[[-29  -1 -21  -8  42]
 [-24 -14 -21   0  21]
 [-45  -2  35  15 -10]
 [-22  27  23  -5  23]]
->
[42  0 35 27]

[[ 40 -13]
 [ -6  -1]
 [ 21  10]
 [-17   1]
 [-14  -4]]
->
[-13  -6]

[[ -3  13  32]
 [ 11  25  32]
 [-14 -39  27]
 [ 11   7  41]
 [-20  13  36]]
->
[ 32  25 -14]

[[  4   2  -1  -8]
 [  5   5   9 -13]
 [  0  -2   1   3]
 [ -4   5  -7   2]
 [-25  -3   8  42]]
->
[-8  9 -2 -4]

[[ -4  15  25  -3  17]
 [ 41 -12   6 -22   9]
 [ 41  14 -25  37  -8]
 [ 21  -9   7  -1  11]]
->
[ 17 -22 -25  -9]

[[ 47 -23 -16]
 [ -5 -21  36]
 [-21  36 -44]
 [-16  35 -28]
 [-44  47 -23]]
->
[-16 -21 -21]

[[ 45 -45 -12  22  27]
 [  3 -10   2 -13 -22]]
->
[ 27 -13]

[[-48 -15 -33   5 -34]
 [  0   1  -1   2   1]
 [-42 -14 -28   5 -31]]
->
[-34   2 -28]
---
[[20 21 15 21 19]
 [18 20 24 19 30]
 [16 18 14 22 31]
 [18 13 21 24 19]
 [19 17 20 20 40]]
->
[19 19 14 13 19]

[[-19 -24]
 [ 10  11]
 [ 10 -37]
 [ 23  16]]
->
[-24  10]

[[-14  26  -7 -22  25]
 [-29   1  13 -10  29]
 [-11  27 -37  10   4]
 [-13   2  10 -30  19]
 [ 16   0 -30  26 -16]]
->
[ 25 -10 -37   2  16]

[[ 16 -28 -41]
 [  0  -2   6]
 [-21  26  30]
 [  4 -17  -6]]
->
[-41  -2 -21]

[[ 41 -27   9]
 [-40  28 -11]
 [ 22  15 -31]
 [-35  27 -12]
 [-26 -18  36]]
->
[ 9 28 22]

[[ 19  19  19 -15 -32]
 [ 26  46   6 -31 -14]
 [ 10  15  24 -15 -40]
 [ -6  -8 -18 -13 -24]
 [ 12  10  11 -11 -32]]
->
[-32 -31  24  -8  12]
---
[[ 13  -3  13   9  16 -24]
 [-39 -27   2 -37  11  -4]
 [ -6  23   9  32   2  11]
 [  2   0 -14 -22   2 -20]]
->
[[-39 -27   2 -37  11  -4]
 [ 13  -3  13   9  16 -24]
 [  2   0 -14 -22   2 -20]
 [ -6  23   9  32   2  11]]

[[-15   2]
 [-16 -39]
 [-15  20]
 [-14   9]]
->
[[-16 -39]
 [-15   2]
 [-14   9]
 [-15  20]]

[[ 34   4  -7  18 -17]
 [-15 -15   9  -8   7]
 [-15 -16  15  -8  19]
 [ 12  26  -2   0 -13]]
->
[[-15 -16  15  -8  19]
 [-15 -15   9  -8   7]
 [ 34   4  -7  18 -17]
 [ 12  26  -2   0 -13]]

[[ 2 10  1  2 -1 -1  6  2 -1 -1  8]
 [ 1 25  2  0 -3 -2  5  1  1 -2 -2]
 [ 2 17 -2 -2 -3 -2  9  9 -1  0 -1]
 [ 1  2 -5 -3 -3 -2  4 40 -1 -3 -2]
 [ 1 12 10  6 -3 -2  4  0  0 -3  2]
 [ 1 31  1 -2 -3 -2  5  0 -1 -2 -1]
 [ 2  3 -1 10  1 -2  4  2  0 -3 11]
 [ 1 23 -2 -3 -3 -2 10  2 -1  0  0]]
->
[[ 1  2 -5 -3 -3 -2  4 40 -1 -3 -2]
 [ 2  3 -1 10  1 -2  4  2  0 -3 11]
 [ 2 10  1  2 -1 -1  6  2 -1 -1  8]
 [ 1 12 10  6 -3 -2  4  0  0 -3  2]
 [ 2 17 -2 -2 -3 -2  9  9 -1  0 -1]
 [ 1 23 -2 -3 -3 -2 10  2 -1  0  0]
 [ 1 25  2  0 -3 -2  5  1  1 -2 -2]
 [ 1 31  1 -2 -3 -2  5  0 -1 -2 -1]]

[[ 14 -15 -13  19  -4  -5  -6   4  -1  -9  -6]
 [ 17 -19 -22  24   2 -14 -15   9  -5 -15 -10]
 [-17   4  17 -34 -25  -1  16 -33  10  17  21]
 [ -3  -3   9 -19 -22  12  23 -25   0  18  16]]
->
[[ 17 -19 -22  24   2 -14 -15   9  -5 -15 -10]
 [ 14 -15 -13  19  -4  -5  -6   4  -1  -9  -6]
 [ -3  -3   9 -19 -22  12  23 -25   0  18  16]
 [-17   4  17 -34 -25  -1  16 -33  10  17  21]]

[[-17   5  16]
 [-27  43  47]
 [ 20  -1  12]
 [  6   1  14]
 [ -1   7   4]
 [  2  -2  -4]
 [ 25  15   5]]
->
[[  2  -2  -4]
 [ 20  -1  12]
 [  6   1  14]
 [-17   5  16]
 [ -1   7   4]
 [ 25  15   5]
 [-27  43  47]]

[[ -6  -4  -2   5   8  -6  -1   1  -9]
 [ 31 -36 -27  18  20 -31  27  28  25]
 [ -4  -5  -3   0   7  -4  -1   0  -4]]
->
[[ 31 -36 -27  18  20 -31  27  28  25]
 [ -4  -5  -3   0   7  -4  -1   0  -4]
 [ -6  -4  -2   5   8  -6  -1   1  -9]]

[[  0   4  -9   0  -4   2  -1  -1   3  -2]
 [ -1   2   1   0   0   0   1  -1   0   2]
 [ -1  14 -22   2 -10   4   0  -5   8  -1]
 [  0   3 -10   0  -5   2  -1   0   4  -3]
 [  0   6 -11   1  -5   2   0  -2   4  -1]
 [  3   7 -47  -1 -21   8  -9   5  17 -21]
 [  3  -4 -16  -2  -7   3  -5   6   6 -12]]
->
[[  3  -4 -16  -2  -7   3  -5   6   6 -12]
 [ -1   2   1   0   0   0   1  -1   0   2]
 [  0   3 -10   0  -5   2  -1   0   4  -3]
 [  0   4  -9   0  -4   2  -1  -1   3  -2]
 [  0   6 -11   1  -5   2   0  -2   4  -1]
 [  3   7 -47  -1 -21   8  -9   5  17 -21]
 [ -1  14 -22   2 -10   4   0  -5   8  -1]]

[[-18 -27]
 [-15   4]
 [-21  -7]
 [ 24 -30]
 [  9  19]
 [ 40   2]]
->
[[ 24 -30]
 [-18 -27]
 [-21  -7]
 [ 40   2]
 [-15   4]
 [  9  19]]
